Below are the code and all the weights of a small trained network. Each question names an input and a class and asks about switching units off, where a switched-off unit gives its printed mean instead of its output.

import numpy as np


def w(rows, s, z=0):
    codes = np.array(rows[::2]) - 128.0
    scale = np.full(codes.shape[1], s)
    scale[-1] = z or s
    return codes * scale


def f(y):
    return y / 2 * (1 + np.tanh(0.7978845608 * (y + 0.044715 * y**3)))


def log_softmax(a):
    a = a - a.max(-1, keepdims=True)
    return a - np.log(np.exp(a).sum(-1, keepdims=True))


def net(x, mask):
    res = np.array(x, float).reshape(1, 8) / 4 @ E
    y = f(res @ A[0][:, :-1].T + A[0][:, -1])
    res = res + np.where(mask, y, B[0][:, -1]) @ B[0][:, :-1]
    return log_softmax(res[-1] @ U[:, :-1].T + U[:, -1])


A, B = {}, {}
E = w([
[133,135,124,125],'x0',
[128,120,136,131],'x1',
[254,61,49,59],'x2',
[25,80,85,26],'x3',
[130,130,124,125],'x4',
[129,132,125,126],'x5',
[161,118,249,23],'x6',
[128,125,129,130],'x7',
],0.0062)
A[0] = w([
[98,152,253,105,165],'n1',
[18,53,72,36,53],'n2',
[67,52,30,215,94],'n3',
[138,138,200,3,86],'n4',
[254,25,63,66,39],'n5',
[117,187,56,139,252],'n6',
],0.0083,0.0021)
B[0] = w([
[93,73,123,147,208],'n1',
[170,254,230,172,213],'n2',
[189,4,192,132,197],'n3',
[157,38,158,125,228],'n4',
[46,153,59,232,253],'n5',
[161,83,113,85,175],'n6',
],0.0093,0.0061)
U = w([
[5,143,97,180,67],'0',
[182,75,145,103,55],'1',
[132,155,121,110,254],'2',
[122,151,121,123,197],'3',
[184,221,160,150,38],'4',
],0.014,0.0047)

Each question gives the input, the list of numbers given to net, and the class t.
The units are the neurons (one row each of A and B). Each row of codes is followed by its name. A weight is (code - 128) times the scale printed after its matrix; where a second scale follows, it is the last column's (A, B and U).
mask holds one flag per neuron, in row order. A switched-off neuron (its flag False) gives its mean, the last column of its row in B, instead of its output. The means were averaged over made-up inputs and are rounded, as every weight is.
A unit's drop is (log p(t) with every unit on - log p(t) with that unit switched off) / (log p(t) with every unit on - log p(t) with every unit switched off).
The circuit of an input: a set's keep is (log p(t) with only the set's units on - log p(t) with every unit switched off) / (log p(t) with every unit on - log p(t) with every unit switched off). Starting from all 6 units, units are removed one at a time, each time the one whose removal leaves the highest keep (on an exact tie, the one counted first), for as long as the keep stays at least 0.8.
units of the circuit, in order: the units of the circuit, biggest drop first
unit that matters most: the unit with the biggest drop
top k neurons: the k neurons with the biggest drops, biggest first
drop of u: that unit's drop, to one decimal
input [-3,1,-8,-6,-2,7,5,3], class 0: unit that matters most : n1
input [-2,-4,-6,3,-6,0,-6,-7], class 3: units of the circuit, in order : [n5, n3]
input [-6,1,-4,-2,7,4,8,-5], class 1: units of the circuit, in order : [n5, n4]
input [2,2,-3,-1,7,5,6,-6], class 1: top 4 neurons : [n5, n4, n2, n1]
input [-6,6,-8,-4,8,-5,8,6], class 0: top 4 neurons : [n1, n3, n6, n2]
input [0,-7,-3,6,6,-3,-8,0], class 1: top 3 neurons : [n3, n5, n6]
input [-2,-6,-6,3,2,2,-8,3], class 1: units of the circuit, in order : [n3, n5]
input [-2,-1,-5,3,0,-2,7,6], class 1: top 3 neurons : [n5, n4, n1]
input [-5,-7,7,4,4,4,7,7], class 0: top 3 neurons : [n5, n3, n6]
input [-8,-8,-7,0,2,6,8,5], class 1: top 3 neurons : [n5, n4, n2]
input [3,7,-8,-8,8,1,5,7], class 0: top 2 neurons : [n1, n2]
input [7,2,-6,7,-5,3,0,4], class 4: top 2 neurons : [n2, n5]
input [3,-1,6,8,5,-4,-8,-8], class 1: top 2 neurons : [n3, n6]
input [5,-7,-8,-7,2,-7,5,2], class 0: top neuron : [n1]
input [-8,0,6,-3,0,1,-3,-1], class 0: top 3 neurons : [n5, n2, n4]
input [8,0,1,5,6,-4,3,0], class 4: top 2 neurons : [n2, n3]
input [1,-2,-4,4,1,8,-7,0], class 2: drop of n5 : 0.1
input [-1,2,6,-4,-3,-3,-5,2], class 0: drop of n5 : 1.3
input [-3,-6,1,-6,3,0,-8,4], class 1: drop of n3 : 0.4
input [7,-2,-6,-1,7,3,-4,7], class 3: units of the circuit, in order : [n5]
